Below are the code and all the weights of a small trained network. Each question names an input and a target symbol and asks about switching units off, where a switched-off unit gives its printed mean instead of its output.

import numpy as np


def w(rows, s, z=0):
    codes = np.array(rows[::2]) - 128.0
    scale = np.full(codes.shape[1], s)
    scale[-1] = z or s
    return codes * scale


def f(y):
    return y / 2 * (1 + np.tanh(0.7978845608 * (y + 0.044715 * y**3)))


def softmax(a):
    e = np.exp(a - a.max(-1, keepdims=True))
    return e / e.sum(-1, keepdims=True)


def log_softmax(a):
    a = a - a.max(-1, keepdims=True)
    return a - np.log(np.exp(a).sum(-1, keepdims=True))


def net(x, mask):
    ids = ['βδελπσ'.index(c) for c in x.split()]
    T = len(ids)
    res = E[ids] + P[:T]
    u = 0
    for l in range(2):
        q, k, v = (res @ M[l].T for M in (Q, K, V))
        z = softmax(np.where(np.tri(T) > 0, q @ k.T / 3**0.5, -1e9)) @ v
        res = res + np.where(mask[u], z, O[l][:, -1]) @ O[l][:, :-1]
        u += 1
        y = f(res @ A[l][:, :-1].T + A[l][:, -1])
        res = res + np.where(mask[u : u + 4], y, B[l][:, -1]) @ B[l][:, :-1]
        u += 4
    return log_softmax(res[-1] @ U[:, :-1].T + U[:, -1])


Q, K, V, O, A, B = {}, {}, {}, {}, {}, {}
E = w([
[177,182,168,172,196,140],'β',
[125,22,134,118,49,205],'δ',
[109,114,201,231,44,27],'ε',
[106,163,115,55,174,213],'λ',
[105,184,254,247,106,227],'π',
[77,110,235,81,169,92],'σ',
],0.0083)
P = w([
[87,234,200,94,114,90],'0',
[158,91,99,148,113,65],'1',
[188,86,180,114,76,108],'2',
[12,190,164,100,71,177],'3',
[136,85,64,170,151,92],'4',
[197,99,218,123,88,167],'5',
[6,198,154,92,73,160],'6',
[114,74,44,206,183,113],'7',
[202,100,227,113,89,170],'8',
[5,191,163,80,48,149],'9',
[89,75,16,255,219,131],'10',
[196,70,225,80,96,173],'11',
[11,204,183,59,33,106],'12',
[127,80,23,235,200,85],'13',
],0.0081)
Q[0] = w([
[254,70,105,160,194,146],'L0H0',
[217,90,227,201,151,198],'L0H0',
[202,85,15,121,236,67],'L0H0',
],0.0089)
K[0] = w([
[201,169,236,62,62,155],'L0H0',
[161,133,199,211,149,193],'L0H0',
[156,180,212,47,2,100],'L0H0',
],0.0088)
V[0] = w([
[62,56,68,81,128,122],'L0H0',
[172,163,35,49,78,115],'L0H0',
[14,114,166,73,3,136],'L0H0',
],0.0063)
O[0] = w([
[67,89,159,181,24,106,75],'L0H0',
[236,86,152,18,28,20,2],'L0H0',
[13,96,2,35,48,127,180],'L0H0',
],0.005,0.0045)
A[0] = w([
[131,144,234,146,52,119,6],'L0N0',
[85,40,133,176,74,197,20],'L0N1',
[8,249,113,63,60,200,76],'L0N2',
[66,71,87,145,212,1,117],'L0N3',
],0.0069,0.0023)
B[0] = w([
[156,106,69,44,134,140,179],'L0N0',
[7,46,113,188,95,117,172],'L0N1',
[54,184,164,99,80,2,253],'L0N2',
[70,118,45,164,199,35,179],'L0N3',
],0.0078,0.0046)
Q[1] = w([
[213,10,41,214,161,168],'L1H0',
[251,73,78,70,101,255],'L1H0',
[156,189,10,161,88,96],'L1H0',
],0.0074)
K[1] = w([
[228,147,180,67,60,43],'L1H0',
[187,152,237,80,1,139],'L1H0',
[198,119,76,89,104,49],'L1H0',
],0.0076)
V[1] = w([
[109,43,112,2,192,28],'L1H0',
[92,87,122,76,62,216],'L1H0',
[112,167,85,200,31,100],'L1H0',
],0.0069)
O[1] = w([
[87,31,188,10,255,84,236],'L1H0',
[210,159,173,126,57,53,1],'L1H0',
[116,152,9,109,59,127,232],'L1H0',
],0.0072,0.003)
A[1] = w([
[152,78,46,152,199,206,108],'L1N0',
[254,105,86,90,223,198,254],'L1N1',
[146,234,205,64,129,138,39],'L1N2',
[103,60,173,112,190,54,47],'L1N3',
],0.0084,0.0041)
B[1] = w([
[206,136,195,56,66,111,215],'L1N0',
[117,141,116,114,141,1,164],'L1N1',
[139,44,112,193,40,157,187],'L1N2',
[60,62,155,177,148,120,253],'L1N3',
],0.0094,0.0071)
U = w([
[189,124,175,95,64,12,143],'β',
[172,11,159,63,29,162,141],'δ',
[99,87,20,255,89,72,37],'ε',
[48,210,61,6,169,170,148],'λ',
[131,163,170,157,179,225,255],'π',
[66,119,174,130,165,129,15],'σ',
],0.0078,0.0062)

Each question gives the input, a string of symbols that net reads in full, and the target symbol t.
The units are the heads (3 rows each of Q, K, V and O) and the neurons (one row each of A and B). Each row of codes is followed by its name. A weight is (code - 128) times the scale printed after its matrix; where a second scale follows, it is the last column's (O, A, B and U).
mask holds one flag per unit, layer by layer, with each layer's heads first. A switched-off unit (its flag False) gives its mean, the last column of its rows in O or B, instead of its output. The means were averaged over made-up inputs and are rounded, as every weight is.
A unit's drop is (log p(t) with every unit on - log p(t) with that unit switched off) / (log p(t) with every unit on - log p(t) with every unit switched off).
The circuit of an input: a set's keep is (log p(t) with only the set's units on - log p(t) with every unit switched off) / (log p(t) with every unit on - log p(t) with every unit switched off). Starting from all 10 units, units are removed one at a time, each time the one whose removal leaves the highest keep (on an exact tie, the one counted first), for as long as the keep stays at least 0.8.
units of the circuit, in order: the units of the circuit, biggest drop first
unit that matters most: the unit with the biggest drop
top k neurons: the k neurons with the biggest drops, biggest first
top k neurons in layer l: the k neurons of layer l with the biggest drops, biggest first
input σ δ σ β β σ σ σ σ λ, target σ: units of the circuit, in order	[L1H0, L0N2, L0N3, L1N3]
input σ σ π π, target σ: unit that matters most	L0N2
input ε σ ε λ π π σ, target ε: units of the circuit, in order	[L1H0, L0N2, L1N0]
input π ε σ, target λ: top 2 neurons in layer 1	[L1N2, L1N3]
input σ λ σ σ δ δ λ β λ σ, target π: units of the circuit, in order	[L0H0, L1N1]
input π β σ δ β λ λ ε σ ε π σ, target π: units of the circuit, in order	[L1H0, L0H0]
input ε δ δ ε, target β: units of the circuit, in order	[L1H0, L0N2]
input ε π λ ε λ λ π δ ε λ, target β: units of the circuit, in order	[L0N2, L1H0]
input σ λ σ β, target δ: units of the circuit, in order	[L1N2, L0H0, L0N3, L1H0]
input λ σ σ δ σ, target σ: units of the circuit, in order	[L1H0, L1N3, L0N3]
input π β σ λ, target π: top 3 neurons in layer 1	[L1N2, L1N0, L1N1]
input ε ε δ δ β σ, target β: units of the circuit, in order	[L0N1, L1H0]
input π β σ λ β π σ π π σ, target ε: units of the circuit, in order	[L1H0, L1N0]
input σ π β δ ε ε λ λ ε δ ε δ π, target λ: units of the circuit, in order	[L1H0, L0N3, L1N3]
input δ ε σ ε π β β, target ε: units of the circuit, in order	[L1H0, L1N0]
input δ σ δ σ π δ σ ε δ ε, target λ: unit that matters most	L0N3
input λ σ λ δ, target σ: top 4 neurons	[L0N2, L0N3, L1N3, L0N1]
input β σ β σ σ ε ε σ δ λ β λ, target β: top 4 neurons	[L1N1, L0N2, L0N1, L1N3]
input σ β λ δ, target π: units of the circuit, in order	[L0H0, L1N0, L1N1]
input σ δ β σ π ε, target π: unit that matters most	L1N0
input σ σ π ε, target σ: units of the circuit, in order	[L0N3, L1H0, L1N3]
input σ σ ε σ, target σ: units of the circuit, in order	[L1H0, L1N3, L0N2]
input δ π λ λ ε β π λ σ λ, target δ: top 3 neurons in layer 0	[L0N3, L0N2, L0N1]
input π π σ π, target ε: top 3 neurons	[L0N2, L1N2, L1N0]
input δ σ δ δ β σ ε σ ε ε, target σ: top 3 neurons	[L0N3, L1N3, L1N0]
input ε δ ε ε σ λ σ λ σ δ λ ε π, target δ: top 3 neurons	[L1N2, L0N0, L0N3]
input λ ε σ δ, target λ: top 3 neurons	[L0N2, L0N3, L1N2]
input λ σ σ π ε σ σ β σ β π π λ, target ε: top 2 neurons	[L1N2, L0N2]
input σ σ ε λ σ λ β δ λ λ ε σ δ, target λ: top 3 neurons	[L0N3, L1N2, L1N3]
